Below are the code and all the weights of a small trained network. Each question names an input and a class and asks about switching units off, where a switched-off unit gives its printed mean instead of its output.

import numpy as np


def w(rows, s, z=0):
    codes = np.array(rows[::2]) - 128.0
    scale = np.full(codes.shape[1], s)
    scale[-1] = z or s
    return codes * scale


def norm(h):
    return h / np.sqrt((h * h).mean(-1, keepdims=True) + 1e-5)


def f(y):
    return np.maximum(y, 0)


def log_softmax(a):
    a = a - a.max(-1, keepdims=True)
    return a - np.log(np.exp(a).sum(-1, keepdims=True))


def net(x, mask):
    res = np.array(x, float).reshape(1, 7) / 4 @ E
    u = 0
    for l in range(2):
        y = f(norm(res) @ A[l][:, :-1].T + A[l][:, -1])
        res = res + np.where(mask[u : u + 12], y, B[l][:, -1]) @ B[l][:, :-1]
        u += 12
    return log_softmax(norm(res)[-1] @ U[:, :-1].T + U[:, -1])


A, B = {}, {}
E = w([
[161,123,211,116,114,119],'x0',
[175,154,151,167,46,64],'x1',
[107,83,8,40,174,128],'x2',
[115,201,126,166,46,181],'x3',
[128,43,132,224,66,217],'x4',
[82,77,134,168,177,47],'x5',
[152,152,133,190,189,150],'x6',
],0.0015)
A[0] = w([
[194,109,120,129,155,83,199],'L0N0',
[60,162,155,101,131,161,251],'L0N1',
[55,148,145,73,136,138,193],'L0N2',
[137,124,131,161,122,48,55],'L0N3',
[138,120,92,91,176,145,62],'L0N4',
[87,158,159,198,94,130,201],'L0N5',
[150,92,103,79,154,119,31],'L0N6',
[49,136,153,100,116,170,185],'L0N7',
[136,94,123,103,142,226,213],'L0N8',
[68,83,122,163,169,128,93],'L0N9',
[68,131,178,113,129,4,87],'L0N10',
[131,31,105,169,51,147,111],'L0N11',
],0.0039,0.0016)
B[0] = w([
[39,151,119,122,125,169,208],'L0N0',
[240,124,103,179,117,132,235],'L0N1',
[218,93,77,138,118,101,211],'L0N2',
[85,151,112,124,134,76,166],'L0N3',
[142,158,159,111,140,123,178],'L0N4',
[103,75,141,32,191,136,241],'L0N5',
[106,72,129,3,177,169,169],'L0N6',
[205,65,177,157,141,54,202],'L0N7',
[41,175,119,115,60,42,251],'L0N8',
[105,51,176,211,202,154,196],'L0N9',
[118,113,112,147,88,98,220],'L0N10',
[115,198,45,161,131,201,239],'L0N11',
],0.003,0.0021)
A[1] = w([
[155,245,90,89,90,107,229],'L1N0',
[130,166,158,54,132,58,82],'L1N1',
[156,144,93,46,207,152,143],'L1N2',
[174,38,95,28,187,112,6],'L1N3',
[153,132,220,87,167,95,225],'L1N4',
[53,131,101,135,112,76,89],'L1N5',
[170,99,93,50,89,100,116],'L1N6',
[128,217,252,187,73,155,75],'L1N7',
[179,105,173,169,76,144,83],'L1N8',
[183,188,56,167,162,207,191],'L1N9',
[111,171,142,134,161,7,75],'L1N10',
[66,122,28,118,182,51,234],'L1N11',
],0.0033,0.0014)
B[1] = w([
[122,90,152,197,237,141,223],'L1N0',
[71,88,111,171,118,131,175],'L1N1',
[52,210,66,98,210,103,184],'L1N2',
[46,102,67,3,149,205,185],'L1N3',
[145,115,47,165,74,193,192],'L1N4',
[137,151,162,155,93,101,159],'L1N5',
[151,30,129,136,134,111,181],'L1N6',
[174,115,194,3,127,144,188],'L1N7',
[152,198,125,43,182,204,160],'L1N8',
[123,173,89,166,83,83,193],'L1N9',
[74,183,112,133,30,64,176],'L1N10',
[180,143,238,67,100,150,251],'L1N11',
],0.003,0.0033)
U = w([
[101,151,198,152,48,1,175],'0',
[228,160,241,94,69,217,166],'1',
[176,227,71,169,201,89,102],'2',
[187,42,86,95,87,104,3],'3',
[32,91,64,4,213,114,174],'4',
[90,149,32,213,26,208,135],'5',
[70,28,184,239,217,155,107],'6',
],0.0088,0.0025)

Each question gives the input, the list of numbers given to net, and the class t.
The units are the neurons (one row each of A and B). Each row of codes is followed by its name. A weight is (code - 128) times the scale printed after its matrix; where a second scale follows, it is the last column's (A, B and U).
mask holds one flag per neuron, layer by layer. A switched-off neuron (its flag False) gives its mean, the last column of its row in B, instead of its output. The means were averaged over made-up inputs and are rounded, as every weight is.
A unit's drop is (log p(t) with every unit on - log p(t) with that unit switched off) / (log p(t) with every unit on - log p(t) with every unit switched off).
The circuit of an input: a set's keep is (log p(t) with only the set's units on - log p(t) with every unit switched off) / (log p(t) with every unit on - log p(t) with every unit switched off). Starting from the 12 units with the biggest drops (on a tie, the unit counted first), units are removed one at a time, each time the one whose removal leaves the highest keep (on an exact tie, the one counted first), for as long as the keep stays at least 0.8.
units of the circuit, in order: the units of the circuit, biggest drop first
unit that matters most: the unit with the biggest drop
k most important neurons: the k neurons with the biggest drops, biggest first
k most important neurons of layer l: the k neurons of layer l with the biggest drops, biggest first
drop of u: that unit's drop, to one decimal
input [8,6,-2,1,7,8,-6], class 1: 3 most important neurons => (L0N8, L1N8, L1N7)
input [2,3,-3,-4,-1,3,8], class 0: units of the circuit, in order => (L1N10, L1N0)
input [-4,7,6,3,-4,-2,0], class 2: units of the circuit, in order => (L0N5, L1N0, L1N3)
input [8,-8,-3,3,-7,-4,4], class 2: 2 most important neurons => (L1N11, L1N2)
input [2,-5,-2,5,-3,-8,4], class 2: units of the circuit, in order => (L1N11, L1N0)
input [4,1,1,-7,7,-6,-8], class 5: units of the circuit, in order => (L0N11, L1N11)
input [-3,-3,0,8,-6,-6,-1], class 2: unit that matters most => L1N0
input [3,6,8,-7,7,-5,7], class 5: 2 most important neurons => (L0N11, L0N5)
input [8,-4,-5,4,5,6,6], class 1: 3 most important neurons of layer 1 => (L1N7, L1N0, L1N8)
input [6,4,2,-8,5,-1,-2], class 4: 3 most important neurons => (L0N6, L1N4, L0N10)
input [-4,8,-8,6,6,-1,6], class 1: 2 most important neurons => (L1N7, L0N5)
input [4,-6,1,4,0,8,-7], class 3: 2 most important neurons => (L0N2, L1N0)
input [-7,8,1,-6,-3,-2,-5], class 0: 2 most important neurons => (L0N5, L0N10)
input [-7,-6,-6,-1,-6,4,-7], class 3: 2 most important neurons => (L0N2, L0N8)
input [-5,1,7,5,2,5,2], class 5: unit that matters most => L0N5
input [-5,8,3,-4,-5,6,7], class 0: 2 most important neurons of layer 1 => (L1N11, L1N10)
input [5,-1,0,-4,8,-3,-4], class 5: 2 most important neurons => (L0N11, L1N11)
input [-4,-6,-7,1,-8,3,-6], class 0: 2 most important neurons => (L1N10, L0N10)
input [-5,-5,0,3,-1,2,-8], class 3: drop of L0N5 => 0.2
input [-1,-3,1,7,-3,0,-5], class 3: most important neuron of layer 1 => (L1N6)
